Below are the code and all the weights of a small trained network. Each question names an input and a class and asks about switching units off, where a switched-off unit gives its printed mean instead of its output.

import numpy as np


def w(rows, s, z=0):
    codes = np.array(rows[::2]) - 128.0
    scale = np.full(codes.shape[1], s)
    scale[-1] = z or s
    return codes * scale


def f(y):
    return y / 2 * (1 + np.tanh(0.7978845608 * (y + 0.044715 * y**3)))


def log_softmax(a):
    a = a - a.max(-1, keepdims=True)
    return a - np.log(np.exp(a).sum(-1, keepdims=True))


def net(x, mask):
    res = np.array(x, float).reshape(1, 5) / 4 @ E
    y = f(res @ A[0][:, :-1].T + A[0][:, -1])
    res = res + np.where(mask, y, B[0][:, -1]) @ B[0][:, :-1]
    return log_softmax(res[-1] @ U[:, :-1].T + U[:, -1])


A, B = {}, {}
E = w([
[148,4,79,193,127],'x0',
[218,89,251,148,192],'x1',
[95,88,135,195,249],'x2',
[117,2,150,22,150],'x3',
[61,86,155,193,93],'x4',
],0.0072)
A[0] = w([
[127,160,146,150,139,101],'neuron 1',
[190,125,113,4,116,124],'neuron 2',
[106,134,198,134,66,163],'neuron 3',
[115,131,86,143,148,129],'neuron 4',
[75,77,72,112,137,25],'neuron 5',
[94,135,168,71,169,119],'neuron 6',
[78,90,140,153,84,146],'neuron 7',
[92,130,144,111,164,84],'neuron 8',
[104,87,55,192,158,154],'neuron 9',
[108,128,150,98,151,115],'neuron 10',
[115,164,138,104,161,167],'neuron 11',
[152,86,173,166,126,44],'neuron 12',
[151,106,113,53,112,100],'neuron 13',
[117,191,99,146,178,104],'neuron 14',
[116,127,165,149,186,253],'neuron 15',
[107,103,97,115,133,121],'neuron 16',
[174,113,145,157,138,58],'neuron 17',
[146,139,145,152,145,226],'neuron 18',
[132,91,131,185,150,111],'neuron 19',
[149,156,120,122,126,32],'neuron 20',
[179,235,127,176,109,11],'neuron 21',
[161,114,165,184,177,72],'neuron 22',
[102,121,139,123,149,28],'neuron 23',
],0.018,0.0021)
B[0] = w([
[122,148,100,157,157,153],'neuron 1',
[204,161,171,15,95,246],'neuron 2',
[107,185,161,213,80,169],'neuron 3',
[92,102,96,97,149,155],'neuron 4',
[103,50,134,105,48,186],'neuron 5',
[56,117,217,136,136,182],'neuron 6',
[81,115,128,197,37,175],'neuron 7',
[72,100,170,144,134,146],'neuron 8',
[76,57,49,65,153,217],'neuron 9',
[95,112,183,140,125,150],'neuron 10',
[76,154,178,145,167,164],'neuron 11',
[210,107,143,183,79,178],'neuron 12',
[170,137,133,66,75,193],'neuron 13',
[52,164,96,91,199,189],'neuron 14',
[152,100,174,164,201,192],'neuron 15',
[120,101,117,119,74,154],'neuron 16',
[220,163,144,146,131,163],'neuron 17',
[154,145,136,166,171,161],'neuron 18',
[208,69,89,149,131,184],'neuron 19',
[134,152,111,102,133,146],'neuron 20',
[107,253,52,137,154,244],'neuron 21',
[223,81,140,155,180,199],'neuron 22',
[112,86,149,138,129,133],'neuron 23',
],0.025,0.012)
U = w([
[231,123,112,189,153,139],'0',
[174,204,188,49,77,141],'1',
[105,98,193,119,110,74],'2',
[134,169,133,192,44,150],'3',
[126,255,93,134,160,201],'4',
[136,183,224,130,177,74],'5',
[160,129,80,157,198,5],'6',
[119,106,59,111,70,195],'7',
],0.0086,0.0022)

Each question gives the input, the list of numbers given to net, and the class t.
The units are the neurons (one row each of A and B). Each row of codes is followed by its name. A weight is (code - 128) times the scale printed after its matrix; where a second scale follows, it is the last column's (A, B and U).
mask holds one flag per neuron, in row order. A switched-off neuron (its flag False) gives its mean, the last column of its row in B, instead of its output. The means were averaged over made-up inputs and are rounded, as every weight is.
A unit's drop is (log p(t) with every unit on - log p(t) with that unit switched off) / (log p(t) with every unit on - log p(t) with every unit switched off).
The circuit of an input: a set's keep is (log p(t) with only the set's units on - log p(t) with every unit switched off) / (log p(t) with every unit on - log p(t) with every unit switched off). Starting from the 12 units with the biggest drops (on a tie, the unit counted first), units are removed one at a time, each time the one whose removal leaves the highest keep (on an exact tie, the one counted first), for as long as the keep stays at least 0.8.
units of the circuit, in order: the units of the circuit, biggest drop first
k most important neurons: the k neurons with the biggest drops, biggest first
drop of u: that unit's drop, to one decimal
input [-6,8,-3,-7,8], class 4: units of the circuit, in order	neuron 21
input [0,1,7,-4,7], class 0: 4 most important neurons	neuron 22; neuron 19; neuron 12; neuron 21
input [1,2,5,0,-5], class 0: 2 most important neurons	neuron 21; neuron 22
input [-6,8,5,1,5], class 0: 3 most important neurons	neuron 22; neuron 12; neuron 19
input [1,4,3,-6,-4], class 6: 3 most important neurons	neuron 22; neuron 14; neuron 21
input [-7,-4,1,1,6], class 3: units of the circuit, in order	neuron 2; neuron 3
input [-4,4,5,-7,1], class 4: 2 most important neurons	neuron 21; neuron 14
input [7,-2,4,-8,5], class 6: units of the circuit, in order	neuron 9; neuron 22; neuron 19
input [7,-2,-7,1,8], class 3: 3 most important neurons	neuron 7; neuron 3; neuron 14
input [-3,2,3,4,5], class 5: 2 most important neurons	neuron 9; neuron 5
input [7,8,-4,8,1], class 0: 2 most important neurons	neuron 12; neuron 22
input [3,-2,-5,-2,8], class 3: 2 most important neurons	neuron 3; neuron 7
input [-2,-4,1,6,2], class 2: 3 most important neurons	neuron 21; neuron 5; neuron 6
input [-1,-8,5,-4,0], class 7: most important neuron	neuron 9
input [-1,3,-2,-2,-5], class 4: 2 most important neurons	neuron 21; neuron 5
input [-1,-4,0,-2,4], class 7: drop of neuron 21	0.2
input [-8,3,6,-1,-6], class 5: drop of neuron 6	0.1
input [2,-4,6,-2,-3], class 7: drop of neuron 9	0.2
